Below is a small trained network, with its code and all its weights. Each question gives an input and a target symbol and asks what happens when units are switched off, that is, made to give their printed mean instead of their output.

import numpy as np


def w(rows, s, z=0):
    codes = np.array(rows[::2]) - 128.0
    scale = np.full(codes.shape[1], s)
    scale[-1] = z or s
    return codes * scale


def f(y):
    return y / 2 * (1 + np.tanh(0.7978845608 * (y + 0.044715 * y**3)))


def softmax(a):
    e = np.exp(a - a.max(-1, keepdims=True))
    return e / e.sum(-1, keepdims=True)


def log_softmax(a):
    a = a - a.max(-1, keepdims=True)
    return a - np.log(np.exp(a).sum(-1, keepdims=True))


def net(x, mask):
    ids = ['αεηθμπω'.index(c) for c in x.split()]
    T = len(ids)
    res = E[ids] + P[:T]
    r = res
    for j in range(2):
        rows = slice(2 * j, 2 * j + 2)
        q, k, v = (r @ M[0][rows].T for M in (Q, K, V))
        z = softmax(np.where(np.tri(T) > 0, q @ k.T / 2**0.5, -1e9)) @ v
        o = O[0][rows]
        res = res + np.where(mask[j], z, o[:, -1]) @ o[:, :-1]
    y = f(res @ A[0][:, :-1].T + A[0][:, -1])
    res = res + np.where(mask[2:10], y, B[0][:, -1]) @ B[0][:, :-1]
    return log_softmax(res[-1] @ U[:, :-1].T + U[:, -1])


Q, K, V, O, A, B = {}, {}, {}, {}, {}, {}
E = w([
[164,63,249],'α',
[138,137,104],'ε',
[72,67,175],'η',
[139,35,80],'θ',
[241,143,140],'μ',
[102,165,189],'π',
[125,53,81],'ω',
],0.019)
P = w([
[1,89,91],'0',
[170,156,54],'1',
[162,120,95],'2',
[163,107,133],'3',
[167,95,117],'4',
[173,89,127],'5',
[145,134,117],'6',
[153,104,118],'7',
[144,98,114],'8',
[155,112,117],'9',
[141,86,137],'10',
[167,78,111],'11',
[154,126,105],'12',
],0.0063)
Q[0] = w([
[170,167,97],'H0',
[205,162,165],'H0',
[2,154,85],'H1',
[175,55,210],'H1',
],0.012)
K[0] = w([
[52,65,190],'H0',
[2,186,111],'H0',
[199,93,139],'H1',
[50,41,183],'H1',
],0.0054)
V[0] = w([
[103,174,247],'H0',
[162,98,186],'H0',
[1,115,118],'H1',
[74,198,36],'H1',
],0.0088)
O[0] = w([
[58,187,227,83],'H0',
[203,81,254,174],'H0',
[66,228,120,166],'H1',
[246,216,64,3],'H1',
],0.0067,0.0033)
A[0] = w([
[1,9,104,171],'N0',
[219,176,83,196],'N1',
[135,87,83,96],'N2',
[155,254,166,254],'N3',
[247,49,105,116],'N4',
[184,220,163,82],'N5',
[66,75,61,82],'N6',
[190,153,170,215],'N7',
],0.008,0.0059)
B[0] = w([
[154,236,48,254],'N0',
[141,58,77,201],'N1',
[182,171,217,138],'N2',
[54,111,80,193],'N3',
[146,90,175,218],'N4',
[118,222,187,137],'N5',
[212,212,254,143],'N6',
[86,94,102,198],'N7',
],0.0084,0.0074)
U = w([
[88,96,192,144],'α',
[80,72,2,219],'ε',
[74,162,58,186],'η',
[181,142,103,3],'θ',
[122,67,121,79],'μ',
[2,85,77,82],'π',
[171,145,80,30],'ω',
],0.0087,0.0038)

Each question gives the input, a string of symbols that net reads in full, and the target symbol t.
The units are the heads (2 rows each of Q, K, V and O) and the neurons (one row each of A and B). Each row of codes is followed by its name. A weight is (code - 128) times the scale printed after its matrix; where a second scale follows, it is the last column's (O, A, B and U).
mask holds one flag per unit, heads first, then neurons. A switched-off unit (its flag False) gives its mean, the last column of its rows in O or B, instead of its output. The means were averaged over made-up inputs and are rounded, as every weight is.
A unit's drop is (log p(t) with every unit on - log p(t) with that unit switched off) / (log p(t) with every unit on - log p(t) with every unit switched off).
The circuit of an input: a set's keep is (log p(t) with only the set's units on - log p(t) with every unit switched off) / (log p(t) with every unit on - log p(t) with every unit switched off). Starting from all 10 units, units are removed one at a time, each time the one whose removal leaves the highest keep (on an exact tie, the one counted first), for as long as the keep stays at least 0.8.
units of the circuit, in order: the units of the circuit, biggest drop first
most important unit: the unit with the biggest drop
top k neurons: the k neurons with the biggest drops, biggest first
which heads matter: for each layer, one digit per head in row order, 1 if its drop is at least 0.15 and else 0, layers parted by /
drop of u: that unit's drop, to one decimal
input ε ε ω, target ω: units of the circuit, in order -> N6; H0; N2
input π θ θ ε ε η π ε η η, target η: most important unit -> N0
input η μ ε μ, target η: units of the circuit, in order -> H1; N3
input ε θ ε ε μ, target ε: units of the circuit, in order -> N1; N3; H1
input α ε ε η θ, target ω: which heads matter -> 00
input π ε μ, target η: units of the circuit, in order -> H0; H1; N3
input μ ε θ, target θ: top 3 neurons -> N6; N2; N0
input μ μ θ ω θ μ ε ε ε θ η ω, target θ: top 3 neurons -> N6; N0; N2
input α π ε θ ω, target ω: which heads matter -> 00
input μ ε θ α ω α μ ω ε μ ε μ, target μ: which heads matter -> 01
input α μ ε ε μ μ, target α: which heads matter -> 11
input μ μ ε μ, target μ: top 3 neurons -> N4; N0; N1
input α α π ε ε μ μ η μ μ, target α: top 2 neurons -> N0; N5
input μ ε η μ ω ε ε θ, target θ: top 3 neurons -> N6; N0; N2
input ω η η π, target π: drop of N0 -> 0.2
input ω η π, target π: drop of N0 -> 0.3
input ε μ η μ, target ε: drop of N3 -> 0.4
input ε ε ε α ε ε η, target η: drop of N0 -> 1.0
